B, the same points measured another way; then each row and its match in B
B:
j885: [+0.80, -4.80, +0.20, -0.89, -0.31, -0.66, -1.51, +0.61, -0.71, -0.89, -1.23, +0.74, +0.91, -0.24, +1.06, +1.67, +2.02]
j897: [-1.83, +2.86, -0.75, -0.47, +0.23, +0.36, -0.86, -0.02, -0.67, +0.86, -0.22, -0.23, -0.18, -0.21, -0.42, -0.06, -0.60]
J236: [+0.99, -3.93, -1.21, -0.37, +0.00, -0.87, -0.43, +1.66, -0.27, -1.06, +0.79, +0.51, +0.96, -0.40, -0.08, +0.22, -0.34]
j927: [+1.60, +0.24, +0.58, +0.85, +0.64, +0.48, +2.22, +2.05, +0.31, +2.33, +0.85, +0.19, -1.11, +0.09, -1.35, -0.90, -2.75]
J507: [+1.18, -0.77, +1.24, +0.15, +0.29, -0.10, +1.22, +1.38, -0.54, +1.53, -0.69, +0.09, -0.45, -0.44, -0.53, +0.79, -1.71]
J589: [+4.10, -4.47, +0.35, -0.30, +0.44, -0.48, +1.63, +2.48, +0.18, +1.25, -0.42, +0.18, -0.14, -1.34, -0.59, +0.15, -3.09]
j88: [+0.32, -6.13, -1.72, -0.87, -0.46, -1.22, -1.89, +1.07, +0.25, -2.89, +0.99, +0.81, +1.83, +0.30, +1.21, +0.26, +2.25]
j278: [+0.66, +1.14, +0.50, +0.70, +0.24, +0.53, +1.14, +0.94, -0.54, +1.91, -0.66, -0.41, -0.49, -0.96, -1.17, -0.07, -2.32]
j380: [+1.14, -0.10, +0.52, +0.08, +0.48, +0.08, +1.50, +1.73, -0.30, +1.76, -0.42, +0.05, -0.64, -0.86, -1.09, +0.11, -2.57]
j477: [-0.89, -1.12, -1.17, -0.28, -0.02, -0.46, -0.78, +0.70, -0.48, -1.01, +0.63, +0.37, +0.76, -0.12, -0.19, -0.07, +0.62]
j876: [+1.57, -4.27, +0.73, -0.24, +0.29, -0.29, +0.29, +1.89, -0.56, +0.88, -0.39, +0.76, +0.29, +0.16, +0.39, +1.53, +0.06]
J324: [+2.50, -1.86, -0.07, +0.32, +0.94, -0.45, +2.41, +3.30, +0.18, +1.66, +1.04, +0.71, -0.50, -0.30, -1.56, -0.77, -3.10]
j56: [-3.27, +7.92, +1.40, -0.22, -0.12, +1.79, -0.75, -3.29, -0.81, +1.56, -2.78, -0.97, -1.53, -1.07, +0.11, +0.55, +0.68]
J603: [+1.69, -5.67, +0.17, -0.75, -0.30, -0.47, -1.11, +0.58, -0.19, -1.33, -1.12, +0.94, +0.71, -0.34, +1.02, +1.20, +1.42]
J430: [+2.05, +0.18, +0.43, +0.80, +0.88, +0.07, +2.49, +3.09, -0.15, +2.19, +0.54, +0.28, -0.41, -0.07, -1.96, -0.82, -3.07]
j501: [+1.42, -2.12, +0.77, +0.03, +0.53, +0.06, +1.13, +1.77, -0.59, +1.82, -0.06, +0.36, -0.06, -0.11, -0.41, +0.95, -1.60]
j854: [+0.79, -4.68, -0.77, -0.80, -0.10, -1.13, -0.87, +1.30, -0.25, -1.57, -0.15, +0.90, +0.91, -0.33, +0.40, +0.49, +1.08]
j424: [+0.71, +1.19, +0.16, -0.11, +0.51, +0.47, +0.97, +0.77, -0.38, +1.90, -0.35, -0.22, -0.65, -0.42, -0.67, +0.11, -2.28]
j76: [+0.53, +2.00, +0.21, +0.36, +0.69, +0.61, +1.55, +1.66, +0.00, +2.20, +0.19, +0.11, -1.33, -0.44, -1.28, -0.58, -2.99]
j159: [-0.75, +0.32, -0.87, +0.15, +0.07, -0.88, -0.57, +0.43, +0.19, -1.41, +0.96, +0.61, +1.14, -0.94, -0.35, -1.62, +0.77]
J369: [-1.56, +6.90, -0.79, +0.41, +0.35, +0.97, +0.97, -0.04, -0.60, +2.16, +0.04, -1.00, -0.74, -1.02, -1.83, -1.68, -3.10]
j288: [+1.47, +0.56, +0.92, +0.09, +0.65, +0.38, +1.62, +1.75, -0.32, +2.34, -0.10, -0.21, -0.67, -0.08, -1.10, +0.27, -2.59]
j856: [-0.81, +3.37, -0.38, +0.10, +0.20, +0.78, +0.48, -0.06, -0.67, +1.24, -0.46, -0.62, -0.52, -0.64, -0.75, -0.05, -1.61]
j880: [-0.58, +5.67, +0.33, +0.14, +0.53, +0.81, +1.44, +0.43, -0.66, +2.87, -0.81, -0.90, -1.29, -1.14, -1.37, -0.64, -3.42]
j867: [-1.23, +5.10, -0.20, +0.10, +0.57, +1.13, +0.24, -0.43, -0.71, +1.86, -0.88, -0.61, -0.90, -1.05, -0.94, -0.66, -2.09]
j508: [-0.59, -2.79, -1.27, -0.35, -0.14, -0.72, -1.10, +0.95, -0.16, -1.39, +0.81, +0.51, +1.01, -0.01, +0.33, -0.01, +1.16]
j593: [-0.44, -0.73, -0.34, -0.82, -0.28, -0.07, -1.05, -1.70, -0.08, -1.69, -1.22, +0.07, +0.02, -0.75, +0.78, +0.34, +1.57]
j455: [-2.51, +2.96, -0.88, -0.61, -0.10, +0.12, -1.55, -1.71, -0.04, -0.99, -0.40, -0.29, -0.09, -0.34, +0.31, -0.45, +1.31]
j33: [-1.83, +2.16, -0.81, -0.27, -0.02, +0.04, -0.90, -0.47, -0.37, +0.13, +0.16, -0.28, +0.28, -0.38, -0.20, -0.33, +0.07]
j923: [-1.50, +3.17, -1.07, -0.12, +0.06, +0.27, +0.00, -0.11, +0.02, +0.49, +0.60, -0.60, -0.19, +0.02, -0.88, -0.65, -1.39]
j230: [-3.31, +4.05, -0.74, -0.38, -0.01, +0.38, -1.39, -1.15, -0.72, -0.08, -0.23, -0.28, +0.13, -0.53, -0.10, +0.06, +1.23]
J754: [-2.53, +8.95, +0.49, +0.64, +0.86, +1.51, +0.95, -0.78, -0.65, +3.28, -0.93, -1.31, -1.70, -1.11, -1.77, -0.99, -3.26]
j968: [-2.90, +6.12, -0.23, -0.06, -0.11, +1.08, -0.80, -1.84, -0.73, +0.88, -1.50, -0.93, -0.87, -1.34, -0.74, -0.22, -0.45]
J449: [-1.22, -3.24, -0.80, -0.89, -0.77, -0.61, -2.45, -2.00, -0.16, -2.38, -0.67, +0.78, +0.66, +0.01, +2.02, +1.14, +3.41]

[-0.63, -0.39, -1.66, -0.29, +1.35, +0.35, -0.64, -3.20, -0.07, +0.96, +1.04, -0.20, -0.40, +0.41, +1.03, -0.10]  j885
[+1.10, +1.48, +1.83, -2.59, -1.26, +1.76, -0.71, -0.08, -0.93, +0.87, +1.33, +0.75, +2.22, -1.17, +0.11, +0.77]  J324
[-0.48, -0.20, -1.75, -5.00, +1.49, -0.01, -0.35, +7.52, +0.36, -1.04, -2.79, +2.98, -1.63, +2.06, -1.93, -0.92]  j56
[+0.56, +1.19, +0.72, -3.03, +0.05, +1.47, -0.31, +1.48, -0.74, +0.27, +0.70, +0.90, +1.11, -0.60, -0.09, +0.33]  j380
[+0.50, +0.99, +1.34, -3.76, +0.21, +1.02, +0.15, +6.11, -0.62, -0.75, -0.53, +1.55, +0.58, +0.18, -1.14, -0.06]  j880
[+0.37, +0.42, +0.19, +4.36, -2.26, +0.08, +0.48, -1.99, -0.13, -0.19, +0.63, -0.66, +0.35, +0.69, +0.26, -0.24]  j159
[+0.09, +0.61, +0.17, -4.02, +0.16, +1.05, -0.73, +1.33, -0.11, +0.18, +0.50, +1.35, +0.44, -0.61, -0.10, +0.39]  J507
[+0.31, +0.64, +0.13, +2.92, +0.17, +0.04, +0.39, +0.40, -0.35, -0.38, +0.06, -0.32, +0.31, +0.71, +0.10, -0.30]  j33
[+0.69, +0.73, +0.96, +2.36, -0.05, -0.24, +0.47, +1.53, -0.52, -0.48, -0.02, -0.49, +0.72, +0.50, -0.23, +0.11]  j923
[+0.17, +0.62, -0.50, -0.36, +0.91, -0.17, +0.31, +4.63, -0.10, -0.83, -1.01, +0.91, -0.24, +1.50, -1.18, -0.74]  j968
[+0.92, +1.55, +1.63, -4.12, -1.47, +1.58, -1.20, +2.25, -0.72, +0.73, +0.92, +1.52, +1.56, -1.21, +0.04, +0.70]  J430
[+0.27, +0.82, +0.25, -3.28, -0.15, +1.10, -0.27, +2.66, -0.42, +0.07, +0.40, +0.73, +0.53, -0.45, -0.10, +0.37]  j278
[-0.15, +0.02, -0.54, +3.17, +0.64, -0.55, +0.71, +0.37, -0.07, -0.42, -0.78, -0.35, -0.14, +1.51, -0.33, -0.45]  j455
[+0.41, +0.44, -0.04, +4.30, -0.04, +0.11, +0.32, -3.62, -0.27, +0.51, +0.99, -1.26, +0.58, +0.32, +0.73, -0.10]  j508
[+0.48, +0.56, +0.23, +0.52, +0.53, +0.39, +0.07, +1.89, -0.47, -0.33, -0.12, +0.76, +0.20, +0.58, -0.35, -0.34]  j897
[+0.26, +0.25, -0.49, +2.62, +0.29, +0.18, +0.14, -4.59, -0.14, +0.71, +1.66, -1.08, +0.79, +0.26, +0.97, +0.08]  j854
[+0.35, +0.75, +0.69, -2.70, +0.28, +0.94, -0.11, +2.21, -0.62, -0.07, +0.09, +0.70, +0.58, -0.07, -0.02, +0.17]  j424
[+0.09, +0.76, +0.39, -2.88, +0.18, +1.15, -0.65, +0.29, -0.59, +0.37, +0.76, +0.95, +0.53, -0.91, +0.41, +0.59]  j501
[+0.48, +0.50, -0.04, +4.02, +0.14, +0.17, +0.40, -2.20, -0.46, +0.28, +1.00, -1.00, +0.86, +0.27, +0.55, -0.07]  j477
[+1.01, +1.34, +1.30, -3.29, -0.32, +1.53, -0.37, +2.79, -0.75, +0.13, +0.07, +1.19, +1.01, -0.51, -0.49, +0.47]  j76
[+0.30, +0.76, +0.28, -0.91, +0.50, +0.62, -0.07, +3.16, -0.62, -0.21, -0.11, +0.40, +0.52, +0.40, -0.32, -0.27]  j856
[+0.07, +0.29, -0.38, +3.09, +0.70, +0.25, +0.29, +1.57, -0.29, -0.45, -0.54, +0.63, -0.08, +1.20, -0.53, -0.68]  j230
[-0.40, +0.17, -0.36, -2.48, +0.83, +1.01, -0.86, -1.65, -0.18, +1.15, +1.24, +0.56, +0.14, -0.96, +0.70, +0.52]  j876
[-0.87, -1.24, -1.74, +4.22, +1.79, -0.96, +1.15, -4.68, +0.43, -0.30, -0.12, -1.31, -0.86, +1.11, +0.29, -0.52]  J449
[+0.34, +1.05, +0.95, -3.56, +0.24, +0.88, +0.04, +8.77, -0.67, -1.07, -1.46, +2.05, +0.17, +0.58, -1.76, -0.15]  J754
[+0.11, -0.08, -0.44, +7.16, +0.27, -0.71, +0.62, -7.48, -0.09, +0.95, +1.79, -2.93, +0.29, +0.09, +1.60, -0.19]  j88
[+0.76, +1.45, +1.40, -3.04, -0.97, +1.76, -0.80, +1.76, -0.68, +0.80, -0.07, +0.70, +1.56, -0.97, +0.15, +0.75]  j927
[+0.83, +0.76, +1.66, -0.18, -0.43, +0.77, +0.56, +6.13, -0.75, -0.99, -0.44, +0.62, +0.97, +0.46, -0.94, -0.40]  J369
[+0.37, +0.73, +0.54, -1.78, +0.62, +0.77, +0.11, +4.79, -0.61, -0.60, -0.67, +1.02, +0.36, +0.60, -1.02, -0.46]  j867
[-0.14, -0.40, -1.27, +0.79, +1.07, -0.65, +0.67, -1.30, +0.18, -0.40, -0.42, -0.43, -0.13, +1.31, +0.05, -0.57]  j593
[+0.45, +0.57, +0.10, +2.99, -0.11, +0.43, +0.15, -3.69, -0.61, +0.68, +1.83, -1.47, +1.15, -0.14, +1.25, +0.16]  J236
[+0.53, +1.16, +0.99, -4.27, -0.23, +1.42, -0.79, +2.54, -0.69, +0.21, +0.38, +1.45, +0.95, -0.80, +0.06, +0.46]  j288
[-0.17, -0.34, -1.50, -1.12, +1.10, +0.28, -0.45, -3.75, -0.01, +0.71, +1.02, -0.51, -0.13, +0.51, +0.92, -0.07]  J603
[+0.70, +0.79, +0.91, -3.94, +0.00, +1.28, -0.01, -1.40, -0.85, +0.42, +1.59, -0.56, +1.26, -0.62, +0.64, +0.43]  J589
